Below are the code and all the weights of a small trained network. Each question names an input and a class and asks about switching units off, where a switched-off unit gives its printed mean instead of its output.

import numpy as np


def w(rows, s, z=0):
    codes = np.array(rows[::2]) - 128.0
    scale = np.full(codes.shape[1], s)
    scale[-1] = z or s
    return codes * scale


def f(y):
    return y / 2 * (1 + np.tanh(0.7978845608 * (y + 0.044715 * y**3)))


def log_softmax(a):
    a = a - a.max(-1, keepdims=True)
    return a - np.log(np.exp(a).sum(-1, keepdims=True))


def net(x, mask):
    res = np.array(x, float).reshape(1, 6) / 4 @ E
    y = f(res @ A[0][:, :-1].T + A[0][:, -1])
    res = res + np.where(mask, y, B[0][:, -1]) @ B[0][:, :-1]
    return log_softmax(res[-1] @ U[:, :-1].T + U[:, -1])


A, B = {}, {}
E = w([
[65,63,117,178,182],'x0',
[128,128,126,128,127],'x1',
[246,59,107,120,140],'x2',
[109,98,165,10,157],'x3',
[126,171,2,61,210],'x4',
[87,83,78,95,40],'x5',
],0.011)
A[0] = w([
[93,48,135,109,9,90],'neuron 0',
[202,53,167,133,143,99],'neuron 1',
[155,159,239,139,203,90],'neuron 2',
[118,155,105,236,69,115],'neuron 3',
[180,62,152,130,127,94],'neuron 4',
[154,110,145,126,145,93],'neuron 5',
[180,82,141,137,117,34],'neuron 6',
[60,10,171,191,190,31],'neuron 7',
[107,90,185,72,149,79],'neuron 8',
[92,62,84,74,53,45],'neuron 9',
[178,210,170,84,73,94],'neuron 10',
[169,179,148,116,64,97],'neuron 11',
[46,199,189,135,119,95],'neuron 12',
[62,169,186,136,117,86],'neuron 13',
[121,92,244,165,80,12],'neuron 14',
[129,92,225,140,97,1],'neuron 15',
[80,81,234,35,121,55],'neuron 16',
],0.014,0.0066)
B[0] = w([
[105,191,133,177,106,244],'neuron 0',
[142,113,78,109,74,230],'neuron 1',
[105,202,112,252,98,229],'neuron 2',
[225,119,188,109,170,250],'neuron 3',
[145,108,87,105,71,201],'neuron 4',
[134,132,105,145,106,146],'neuron 5',
[128,110,96,94,80,171],'neuron 6',
[66,74,169,139,136,239],'neuron 7',
[194,122,172,138,167,195],'neuron 8',
[121,170,112,206,138,203],'neuron 9',
[45,47,158,163,158,223],'neuron 10',
[93,87,156,129,148,198],'neuron 11',
[179,78,63,108,84,230],'neuron 12',
[147,90,27,120,35,202],'neuron 13',
[109,187,143,58,165,249],'neuron 14',
[47,193,129,18,154,210],'neuron 15',
[220,106,158,134,153,243],'neuron 16',
],0.014,0.011)
U = w([
[109,94,58,95,54,97],'0',
[51,186,89,63,196,252],'1',
[78,201,137,217,96,79],'2',
[184,108,198,123,152,109],'3',
[3,18,182,148,126,92],'4',
],0.014,0.015)

Each question gives the input, the list of numbers given to net, and the class t.
The units are the neurons (one row each of A and B). Each row of codes is followed by its name. A weight is (code - 128) times the scale printed after its matrix; where a second scale follows, it is the last column's (A, B and U).
mask holds one flag per neuron, in row order. A switched-off neuron (its flag False) gives its mean, the last column of its row in B, instead of its output. The means were averaged over made-up inputs and are rounded, as every weight is.
A unit's drop is (log p(t) with every unit on - log p(t) with that unit switched off) / (log p(t) with every unit on - log p(t) with every unit switched off).
The circuit of an input: a set's keep is (log p(t) with only the set's units on - log p(t) with every unit switched off) / (log p(t) with every unit on - log p(t) with every unit switched off). Starting from the 12 units with the biggest drops (on a tie, the unit counted first), units are removed one at a time, each time the one whose removal leaves the highest keep (on an exact tie, the one counted first), for as long as the keep stays at least 0.8.
circuit, biggest first: the units of the circuit, biggest drop first
most important unit: the unit with the biggest drop
k most important neurons: the k neurons with the biggest drops, biggest first
drop of u: that unit's drop, to one decimal
input [5,-6,-8,-4,-3,-5], class 0: most important unit -> neuron 12
input [6,-8,0,2,4,4], class 4: 4 most important neurons -> neuron 14; neuron 15; neuron 7; neuron 2
input [1,0,1,-4,4,2], class 1: 4 most important neurons -> neuron 16; neuron 2; neuron 12; neuron 8
input [8,-4,4,5,0,8], class 2: 2 most important neurons -> neuron 9; neuron 0
input [1,4,-1,3,-6,-6], class 1: 4 most important neurons -> neuron 15; neuron 14; neuron 0; neuron 9
input [-2,-2,-3,2,2,-1], class 0: 2 most important neurons -> neuron 14; neuron 15
input [8,4,6,8,4,-5], class 3: 2 most important neurons -> neuron 8; neuron 10
input [-2,3,-6,1,-4,4], class 0: 2 most important neurons -> neuron 13; neuron 12
input [-8,1,-5,-1,7,2], class 4: circuit, biggest first -> neuron 10; neuron 14
input [-8,-6,-3,-6,-2,2], class 4: 3 most important neurons -> neuron 10; neuron 11; neuron 16
input [8,0,5,-7,3,0], class 4: 3 most important neurons -> neuron 7; neuron 16; neuron 8
input [-6,6,-3,-5,1,5], class 4: circuit, biggest first -> neuron 10; neuron 11
input [-6,-4,6,-8,-8,7], class 1: 2 most important neurons -> neuron 15; neuron 14
input [8,-3,7,-2,-1,-6], class 4: circuit, biggest first -> neuron 7
input [-4,-2,-4,-7,1,8], class 2: drop of neuron 0 -> 2.1
input [-5,-5,-7,-4,4,-5], class 0: drop of neuron 12 -> 0.3
input [6,1,-8,2,6,7], class 0: drop of neuron 9 -> 0.0
